Below are the code and all the weights of a small trained network. Each question names an input and a class and asks about switching units off, where a switched-off unit gives its printed mean instead of its output.

import numpy as np


def w(rows, s, z=0):
    codes = np.array(rows[::2]) - 128.0
    scale = np.full(codes.shape[1], s)
    scale[-1] = z or s
    return codes * scale


def f(y):
    return y / 2 * (1 + np.tanh(0.7978845608 * (y + 0.044715 * y**3)))


def log_softmax(a):
    a = a - a.max(-1, keepdims=True)
    return a - np.log(np.exp(a).sum(-1, keepdims=True))


def net(x, mask):
    res = np.array(x, float).reshape(1, 8) / 4 @ E
    y = f(res @ A[0][:, :-1].T + A[0][:, -1])
    res = res + np.where(mask, y, B[0][:, -1]) @ B[0][:, :-1]
    return log_softmax(res[-1] @ U[:, :-1].T + U[:, -1])


A, B = {}, {}
E = w([
[99,201,142,141,148,90,43,29,164,176,140,134],'x0',
[117,180,88,149,115,11,243,162,177,147,149,161],'x1',
[124,126,123,125,117,136,127,131,136,129,129,136],'x2',
[213,72,94,65,99,48,88,110,118,80,100,143],'x3',
[145,104,121,180,148,96,47,234,110,156,202,118],'x4',
[145,92,153,143,110,103,134,140,228,104,116,1],'x5',
[75,218,11,120,160,147,96,152,143,23,119,100],'x6',
[166,210,86,135,29,138,124,99,47,185,143,56],'x7',
],0.007)
A[0] = w([
[110,99,121,62,105,160,196,62,149,138,86,125,101],'n0',
[168,112,117,95,110,94,109,104,133,90,155,143,71],'n1',
[135,136,96,125,154,146,136,135,43,134,188,223,97],'n2',
[131,98,138,126,189,139,122,145,187,113,117,175,68],'n3',
[164,77,131,152,128,149,191,149,166,93,145,11,91],'n4',
[96,118,70,136,132,53,177,144,133,155,107,130,62],'n5',
[181,80,107,81,99,80,140,140,108,97,111,130,148],'n6',
[116,141,150,102,195,114,102,102,167,142,143,153,119],'n7',
[138,143,80,152,106,82,190,173,153,119,147,157,96],'n8',
[158,124,169,103,153,192,93,116,109,109,116,101,89],'n9',
[128,174,111,115,174,130,115,66,88,167,152,217,119],'n10',
[104,139,67,136,144,132,125,141,130,61,112,75,119],'n11',
[128,80,150,96,156,109,128,76,152,217,138,126,141],'n12',
[92,152,143,154,113,60,145,103,143,114,171,159,121],'n13',
[93,80,153,114,201,115,140,156,174,61,144,214,76],'n14',
[151,154,121,151,57,126,142,124,90,123,137,104,84],'n15',
[146,143,80,171,118,65,180,118,110,165,134,125,131],'n16',
[147,78,89,93,93,96,81,137,155,126,102,127,102],'n17',
[193,54,210,161,97,134,172,115,113,202,137,152,81],'n18',
[92,65,122,116,121,190,44,109,60,96,120,92,106],'n19',
[127,127,118,182,147,72,60,138,122,146,154,107,136],'n20',
[122,83,123,110,114,153,197,215,76,92,142,120,83],'n21',
[75,118,133,181,121,185,149,133,147,165,165,101,116],'n22',
[134,145,138,138,143,133,136,125,66,110,104,209,96],'n23',
[165,187,85,122,176,151,108,130,147,114,131,121,93],'n24',
[109,155,141,73,125,138,132,138,107,143,89,158,84],'n25',
[159,155,86,132,71,147,131,132,112,170,136,124,73],'n26',
[147,175,125,121,92,137,120,108,100,150,168,109,92],'n27',
[135,131,116,148,162,88,103,191,112,160,158,123,89],'n28',
[102,145,119,98,129,80,165,137,142,138,168,133,69],'n29',
[186,128,87,84,127,85,75,86,154,120,129,162,153],'n30',
[123,157,176,128,115,87,78,99,228,140,121,45,113],'n31',
[165,132,143,72,115,66,100,125,109,101,113,131,81],'n32',
[148,115,137,149,143,174,101,97,101,90,138,112,55],'n33',
[63,135,140,177,154,177,169,116,130,153,157,99,75],'n34',
[110,96,95,131,125,117,87,184,111,156,185,120,92],'n35',
[75,135,146,129,128,161,155,143,132,146,153,119,245],'n36',
[102,136,70,134,123,150,114,143,122,42,150,121,90],'n37',
[144,166,98,104,60,139,121,152,92,149,147,88,95],'n38',
[152,130,132,175,148,145,52,181,123,118,157,133,130],'n39',
[192,116,124,121,148,142,97,233,148,175,176,139,123],'n40',
[136,88,118,88,111,185,184,153,116,104,122,127,136],'n41',
[124,171,59,123,148,142,100,145,159,94,142,129,87],'n42',
[96,140,142,123,134,139,139,66,126,119,57,127,155],'n43',
[145,159,114,110,152,142,149,124,141,108,100,123,94],'n44',
[152,84,150,122,114,123,147,105,132,184,163,134,70],'n45',
[163,152,88,138,105,139,146,116,82,153,127,85,82],'n46',
[94,146,70,96,150,134,110,133,122,99,137,123,81],'n47',
],0.011,0.013)
B[0] = w([
[111,191,142,138,112,20,194,45,193,74,100,158,188],'n0',
[144,183,174,172,115,137,139,164,135,127,118,129,136],'n1',
[159,98,112,178,82,166,133,171,158,18,92,163,185],'n2',
[106,88,199,42,100,109,106,161,135,124,70,18,153],'n3',
[163,106,86,137,48,193,141,193,113,44,137,150,186],'n4',
[170,81,132,181,137,135,110,103,192,158,109,143,152],'n5',
[124,218,109,137,212,151,138,170,78,143,100,147,200],'n6',
[142,163,160,57,79,156,50,132,111,145,150,72,158],'n7',
[197,44,134,130,152,152,123,113,168,221,140,147,173],'n8',
[176,86,122,173,133,94,133,104,219,219,110,146,167],'n9',
[168,96,99,138,78,183,102,180,130,50,172,160,190],'n10',
[86,76,146,176,104,95,137,89,52,142,152,158,183],'n11',
[86,113,106,138,132,120,113,122,84,135,190,116,194],'n12',
[168,97,121,112,132,171,98,109,149,196,128,155,166],'n13',
[126,93,203,29,123,85,75,145,95,122,66,6,189],'n14',
[109,126,210,43,115,63,66,171,138,101,89,58,154],'n15',
[169,61,99,138,162,149,109,85,155,178,116,104,187],'n16',
[110,168,154,172,200,155,142,203,116,128,56,152,155],'n17',
[11,81,116,189,109,122,164,68,56,145,153,133,219],'n18',
[208,56,109,145,177,138,142,113,216,229,117,142,205],'n19',
[133,190,90,72,130,85,163,87,145,96,149,140,178],'n20',
[141,227,107,39,53,218,32,144,129,171,252,167,175],'n21',
[127,189,130,164,174,88,112,233,122,124,70,160,172],'n22',
[155,77,132,157,76,149,137,194,139,50,88,109,163],'n23',
[47,106,143,143,98,138,123,97,99,163,166,142,147],'n24',
[128,111,154,156,93,82,194,145,172,74,111,176,134],'n25',
[86,118,160,86,93,130,102,172,162,122,99,56,149],'n26',
[123,92,168,36,90,112,62,166,141,134,90,90,154],'n27',
[133,152,156,128,102,82,155,67,160,103,131,151,151],'n28',
[150,58,190,165,100,182,142,141,225,210,86,135,138],'n29',
[145,213,108,129,196,146,172,198,61,175,131,119,190],'n30',
[168,85,87,143,49,249,80,169,114,5,157,185,206],'n31',
[85,216,173,184,137,172,117,194,144,158,94,163,147],'n32',
[108,59,192,191,85,136,143,141,233,199,110,127,136],'n33',
[148,211,223,167,147,137,168,222,137,150,89,145,160],'n34',
[114,176,135,117,121,12,177,106,192,99,142,145,153],'n35',
[159,181,52,114,254,146,116,102,60,137,57,111,251],'n36',
[36,80,172,186,138,108,175,88,89,161,181,158,165],'n37',
[117,93,192,75,159,97,104,122,123,96,88,38,170],'n38',
[154,166,115,93,112,96,180,60,150,121,114,142,176],'n39',
[120,172,101,131,151,58,172,50,160,68,135,134,182],'n40',
[132,186,95,99,127,164,70,57,141,138,201,138,185],'n41',
[54,77,155,177,113,131,167,86,70,161,155,131,161],'n42',
[151,191,83,72,138,40,173,92,150,128,175,135,196],'n43',
[75,136,136,147,112,72,179,116,157,141,158,151,134],'n44',
[33,88,170,195,111,103,141,137,87,140,141,142,151],'n45',
[103,81,187,53,144,75,115,149,138,92,71,68,155],'n46',
[72,67,166,166,85,118,145,146,81,148,162,155,147],'n47',
],0.0073,0.012)
U = w([
[106,85,204,39,123,110,106,145,124,123,91,2,103],'0',
[10,72,151,192,105,123,165,104,67,169,177,135,100],'1',
[194,58,135,156,145,149,140,118,238,240,122,132,103],'2',
[164,92,110,155,57,182,141,179,150,7,135,150,104],'3',
[154,127,65,100,192,136,150,104,75,126,119,100,253],'4',
[119,196,123,96,125,60,196,69,196,95,143,136,94],'5',
[121,222,162,160,191,157,146,200,99,171,90,131,89],'6',
[129,189,113,45,85,186,60,109,118,179,223,138,150],'7',
],0.0099,0.016)

Each question gives the input, the list of numbers given to net, and the class t.
The units are the neurons (one row each of A and B). Each row of codes is followed by its name. A weight is (code - 128) times the scale printed after its matrix; where a second scale follows, it is the last column's (A, B and U).
mask holds one flag per neuron, in row order. A switched-off neuron (its flag False) gives its mean, the last column of its row in B, instead of its output. The means were averaged over made-up inputs and are rounded, as every weight is.
A unit's drop is (log p(t) with every unit on - log p(t) with that unit switched off) / (log p(t) with every unit on - log p(t) with every unit switched off).
The circuit of an input: a set's keep is (log p(t) with only the set's units on - log p(t) with every unit switched off) / (log p(t) with every unit on - log p(t) with every unit switched off). Starting from the 12 units with the biggest drops (on a tie, the unit counted first), units are removed one at a time, each time the one whose removal leaves the highest keep (on an exact tie, the one counted first), for as long as the keep stays at least 0.8.
units of the circuit, in order: the units of the circuit, biggest drop first
unit that matters most: the unit with the biggest drop
top k neurons: the k neurons with the biggest drops, biggest first
drop when u is switched off: that unit's drop, to one decimal
input [-4,-8,0,-4,3,5,-6,3], class 2: top neuron	n19
input [4,-6,-5,7,8,-7,6,-7], class 5: units of the circuit, in order	n39, n35
input [-1,6,8,-4,1,-8,-6,-4], class 3: top 3 neurons	n2, n10, n23
input [6,2,0,-1,-5,5,-5,0], class 7: units of the circuit, in order	n31, n2
input [1,-2,-6,-1,4,-6,-4,-1], class 3: units of the circuit, in order	n2, n10
input [5,-4,1,-7,2,-4,6,7], class 0: units of the circuit, in order	n27, n38, n46
input [2,-8,-3,-7,-8,-4,3,7], class 2: units of the circuit, in order	n19, n9
input [4,5,4,7,6,4,6,-1], class 6: units of the circuit, in order	n30, n17
input [0,-4,-6,-7,6,-3,4,6], class 6: top 4 neurons	n22, n34, n14, n36
input [7,8,2,5,-8,-2,0,-7], class 2: units of the circuit, in order	n13, n29
input [-4,-3,6,-5,5,-8,-7,-3], class 3: top 3 neurons	n2, n23, n10
input [-7,-3,-2,-5,-8,-3,4,6], class 5: units of the circuit, in order	n0, n43
input [-4,6,-5,2,0,6,-3,2], class 2: top 3 neurons	n8, n16, n5
input [-2,-1,-6,7,-5,-7,-8,2], class 1: units of the circuit, in order	n18
input [-3,6,6,5,8,4,-3,3], class 5: top 2 neurons	n40, n35
input [-4,-1,-6,3,-8,-2,-6,8], class 0: top 2 neurons	n15, n46
input [0,8,-5,1,2,3,8,-1], class 1: top 3 neurons	n11, n42, n37
input [0,-4,-3,1,-6,-2,3,-1], class 5: top 2 neurons	n0, n43
input [4,2,6,-8,6,3,-4,6], class 6: top 2 neurons	n22, n34
input [0,-7,4,-6,5,-3,5,-1], class 2: units of the circuit, in order	n19
input [-7,0,2,-6,-6,-6,4,4], class 7: top 4 neurons	n21, n41, n31, n4
input [6,7,-1,7,-2,2,8,8], class 0: top 2 neurons	n38, n15
input [3,-2,5,-7,4,-7,7,-1], class 1: top 2 neurons	n42, n37
input [5,-8,-3,-6,2,3,-4,-2], class 2: top 2 neurons	n19, n9
input [-2,-3,-5,0,-4,-1,5,3], class 1: top 2 neurons	n37, n11
input [-5,-1,3,1,8,-7,1,4], class 5: drop when n31 is switched off	0.2
input [5,0,-5,8,-8,5,8,-6], class 1: unit that matters most	n11
input [-4,5,5,8,5,-4,-2,-6], class 6: drop when n6 is switched off	0.5
input [8,6,2,2,-5,6,5,-7], class 7: drop when n7 is switched off	0.2
input [7,7,2,0,1,1,5,-5], class 2: drop when n19 is switched off	-0.1
